Below is a small trained network, with its code and all its weights. Each question gives an input and a class and asks what happens when units are switched off, that is, made to give their printed mean instead of their output.

import numpy as np


def w(rows, s, z=0):
    codes = np.array(rows[::2]) - 128.0
    scale = np.full(codes.shape[1], s)
    scale[-1] = z or s
    return codes * scale


def norm(h):
    return h / np.sqrt((h * h).mean(-1, keepdims=True) + 1e-5)


def f(y):
    return np.maximum(y, 0)


def log_softmax(a):
    a = a - a.max(-1, keepdims=True)
    return a - np.log(np.exp(a).sum(-1, keepdims=True))


def net(x, mask):
    res = np.array(x, float).reshape(1, 2) / 4 @ E
    u = 0
    for l in range(2):
        y = f(norm(res) @ A[l][:, :-1].T + A[l][:, -1])
        res = res + np.where(mask[u : u + 11], y, B[l][:, -1]) @ B[l][:, :-1]
        u += 11
    return log_softmax(norm(res)[-1] @ U[:, :-1].T + U[:, -1])


A, B = {}, {}
E = w([
[152,181,59,2,128,97,83,176,142],'x0',
[116,48,151,83,180,185,94,90,105],'x1',
],0.009)
A[0] = w([
[155,173,173,28,161,156,28,81,27,98],'0.n1',
[144,186,88,141,81,57,131,170,163,78],'0.n2',
[192,171,28,102,100,130,120,247,151,184],'0.n3',
[102,140,160,81,71,112,101,106,165,50],'0.n4',
[129,110,91,183,180,123,140,145,83,2],'0.n5',
[112,62,77,59,182,146,43,164,151,101],'0.n6',
[150,141,95,125,119,159,107,134,175,115],'0.n7',
[126,139,81,174,146,180,182,113,139,37],'0.n8',
[116,164,173,83,124,145,130,119,139,55],'0.n9',
[164,108,74,125,129,115,115,105,133,86],'0.n10',
[78,50,115,140,115,163,133,98,179,78],'0.n11',
],0.011,0.0021)
B[0] = w([
[77,202,109,81,87,35,96,114,150,213],'0.n1',
[126,124,105,71,61,89,118,107,187,211],'0.n2',
[11,162,208,88,255,200,106,197,160,249],'0.n3',
[148,152,107,158,111,112,115,142,154,148],'0.n4',
[136,132,150,168,101,143,104,113,112,143],'0.n5',
[113,193,122,60,132,90,79,91,174,217],'0.n6',
[152,106,166,187,184,91,98,190,102,153],'0.n7',
[134,94,70,153,143,187,110,131,174,151],'0.n8',
[145,119,141,101,77,89,183,144,121,141],'0.n9',
[133,135,126,157,103,137,139,100,121,145],'0.n10',
[145,163,101,112,162,129,144,185,110,164],'0.n11',
],0.01,0.015)
A[1] = w([
[69,178,101,72,134,9,109,176,119,82],'1.n1',
[92,203,92,63,88,113,125,146,124,87],'1.n2',
[118,122,129,189,144,92,127,138,94,21],'1.n3',
[119,74,91,74,95,121,94,98,67,208],'1.n4',
[168,196,139,31,100,125,170,163,151,76],'1.n5',
[131,99,102,2,170,136,57,32,69,88],'1.n6',
[126,103,148,66,161,136,97,106,137,73],'1.n7',
[169,77,68,121,134,98,158,154,132,136],'1.n8',
[67,146,160,150,93,149,179,115,141,252],'1.n9',
[135,107,132,165,174,132,125,85,46,77],'1.n10',
[55,143,140,86,143,125,111,136,148,10],'1.n11',
],0.0098,0.0023)
B[1] = w([
[65,167,189,199,175,240,84,116,168,253],'1.n1',
[150,155,165,164,173,165,167,178,112,218],'1.n2',
[140,98,97,2,154,127,141,127,116,139],'1.n3',
[96,163,135,162,178,87,128,151,119,136],'1.n4',
[67,136,141,118,202,117,57,130,146,197],'1.n5',
[43,144,195,114,167,141,33,133,213,178],'1.n6',
[93,156,121,76,101,82,137,114,128,167],'1.n7',
[168,88,164,157,124,110,166,146,130,131],'1.n8',
[143,136,134,43,147,86,74,126,100,169],'1.n9',
[146,152,127,114,165,174,141,171,89,149],'1.n10',
[140,126,100,109,75,97,211,137,78,208],'1.n11',
],0.0097,0.015)
U = w([
[113,135,108,85,57,99,185,110,47,3],'0',
[178,105,74,171,9,73,142,61,177,132],'1',
[31,202,173,116,149,158,106,153,185,206],'2',
[179,76,116,171,168,232,168,145,34,126],'3',
],0.015,0.003)

Each question gives the input, the list of numbers given to net, and the class t.
The units are the neurons (one row each of A and B). Each row of codes is followed by its name. A weight is (code - 128) times the scale printed after its matrix; where a second scale follows, it is the last column's (A, B and U).
mask holds one flag per neuron, layer by layer. A switched-off neuron (its flag False) gives its mean, the last column of its row in B, instead of its output. The means were averaged over made-up inputs and are rounded, as every weight is.
A unit's drop is (log p(t) with every unit on - log p(t) with that unit switched off) / (log p(t) with every unit on - log p(t) with every unit switched off).
most important unit: the unit with the biggest drop
k most important neurons: the k neurons with the biggest drops, biggest first
top k neurons in layer l: the k neurons of layer l with the biggest drops, biggest first
drop of u: that unit's drop, to one decimal
input [-6,5], class 3: top 2 neurons in layer 0	[0.n6; 0.n3]
input [-5,-2], class 3: most important unit	0.n2
input [-7,-5], class 3: top 4 neurons in layer 0	[0.n2; 0.n1; 0.n6; 0.n3]
input [-6,-5], class 1: 3 most important neurons	[0.n3; 1.n1; 1.n2]
input [-6,-4], class 3: top 4 neurons in layer 1	[1.n6; 1.n1; 1.n5; 1.n11]
input [-6,-3], class 3: top 4 neurons in layer 0	[0.n2; 0.n1; 0.n6; 0.n3]
input [-5,-6], class 1: 3 most important neurons	[0.n3; 1.n1; 0.n1]
input [-6,-8], class 1: 4 most important neurons	[0.n3; 1.n1; 0.n1; 0.n6]
input [-8,-4], class 3: 4 most important neurons	[0.n2; 0.n1; 0.n6; 0.n3]
input [-7,-4], class 3: 3 most important neurons	[0.n2; 0.n1; 0.n6]
input [-3,-4], class 1: 4 most important neurons	[0.n3; 0.n1; 0.n6; 1.n1]
input [-8,1], class 3: 2 most important neurons	[0.n3; 0.n1]
input [-7,-6], class 1: drop of 1.n5	0.1
input [-3,2], class 3: drop of 0.n6	1.0
input [-8,2], class 3: drop of 1.n7	0.0
input [-4,-5], class 1: drop of 0.n6	0.3
